Here is a tiny trained network, its code and every weight. The questions are about switching its units off for an input and a class, where a switched-off unit gives its printed mean instead of its output.

import numpy as np


def w(rows, s, z=0):
    codes = np.array(rows[::2]) - 128.0
    scale = np.full(codes.shape[1], s)
    scale[-1] = z or s
    return codes * scale


def f(y):
    return np.maximum(y, 0)


def log_softmax(a):
    a = a - a.max(-1, keepdims=True)
    return a - np.log(np.exp(a).sum(-1, keepdims=True))


def net(x, mask):
    res = np.array(x, float).reshape(1, 4) / 4 @ E
    y = f(res @ A[0][:, :-1].T + A[0][:, -1])
    res = res + np.where(mask, y, B[0][:, -1]) @ B[0][:, :-1]
    return log_softmax(res[-1] @ U[:, :-1].T + U[:, -1])


A, B = {}, {}
E = w([
[126,127,129],'x0',
[38,62,34],'x1',
[2,172,227],'x2',
[129,245,32],'x3',
],0.0075)
A[0] = w([
[152,144,137,248],'neuron 1',
[121,127,65,29],'neuron 2',
[109,137,218,229],'neuron 3',
[253,157,152,218],'neuron 4',
[134,120,17,204],'neuron 5',
[138,120,239,156],'neuron 6',
[175,196,146,193],'neuron 7',
[68,70,109,217],'neuron 8',
[124,186,123,188],'neuron 9',
[37,194,138,123],'neuron 10',
[134,64,139,59],'neuron 11',
],0.011,0.0017)
B[0] = w([
[131,101,170,171],'neuron 1',
[102,240,156,172],'neuron 2',
[119,195,209,236],'neuron 3',
[145,35,121,254],'neuron 4',
[117,241,116,233],'neuron 5',
[135,218,183,248],'neuron 6',
[143,36,102,206],'neuron 7',
[153,85,92,209],'neuron 8',
[128,5,85,182],'neuron 9',
[166,1,130,219],'neuron 10',
[116,35,80,181],'neuron 11',
],0.0079,0.007)
U = w([
[164,30,169,253],'0',
[160,49,28,126],'1',
[151,255,165,7],'2',
],0.0095,0.0005)

Each question gives the input, the list of numbers given to net, and the class t.
The units are the neurons (one row each of A and B). Each row of codes is followed by its name. A weight is (code - 128) times the scale printed after its matrix; where a second scale follows, it is the last column's (A, B and U).
mask holds one flag per neuron, in row order. A switched-off neuron (its flag False) gives its mean, the last column of its row in B, instead of its output. The means were averaged over made-up inputs and are rounded, as every weight is.
A unit's drop is (log p(t) with every unit on - log p(t) with that unit switched off) / (log p(t) with every unit on - log p(t) with every unit switched off).
The circuit of an input: a set's keep is (log p(t) with only the set's units on - log p(t) with every unit switched off) / (log p(t) with every unit on - log p(t) with every unit switched off). Starting from all 11 units, units are removed one at a time, each time the one whose removal leaves the highest keep (on an exact tie, the one counted first), for as long as the keep stays at least 0.8.
circuit, biggest first: the units of the circuit, biggest drop first
unit that matters most: the unit with the biggest drop
k most important neurons: the k neurons with the biggest drops, biggest first
drop of u: that unit's drop, to one decimal
input [-3,-5,2,-8], class 2: circuit, biggest first => (neuron 6)
input [-7,-5,-2,4], class 1: circuit, biggest first => (neuron 3; neuron 6)
input [6,8,0,-8], class 1: circuit, biggest first => (neuron 8; neuron 11; neuron 3)
input [7,-5,-1,4], class 1: circuit, biggest first => (neuron 3; neuron 6)
input [0,8,-4,1], class 2: circuit, biggest first => (neuron 5; neuron 2)
input [-6,-1,7,2], class 0: 3 most important neurons => (neuron 10; neuron 5; neuron 9)
input [8,0,2,-1], class 2: 4 most important neurons => (neuron 4; neuron 7; neuron 9; neuron 11)
input [8,3,-3,8], class 2: 2 most important neurons => (neuron 5; neuron 2)
input [3,-8,4,-5], class 2: 2 most important neurons => (neuron 6; neuron 3)
input [8,-1,5,-4], class 2: 3 most important neurons => (neuron 6; neuron 3; neuron 4)
input [-5,-7,8,2], class 0: drop of neuron 9 => 0.6
input [4,2,5,8], class 1: drop of neuron 10 => 0.2
input [-4,-2,2,8], class 0: drop of neuron 11 => 0.1
input [-7,5,-4,2], class 2: unit that matters most => neuron 5
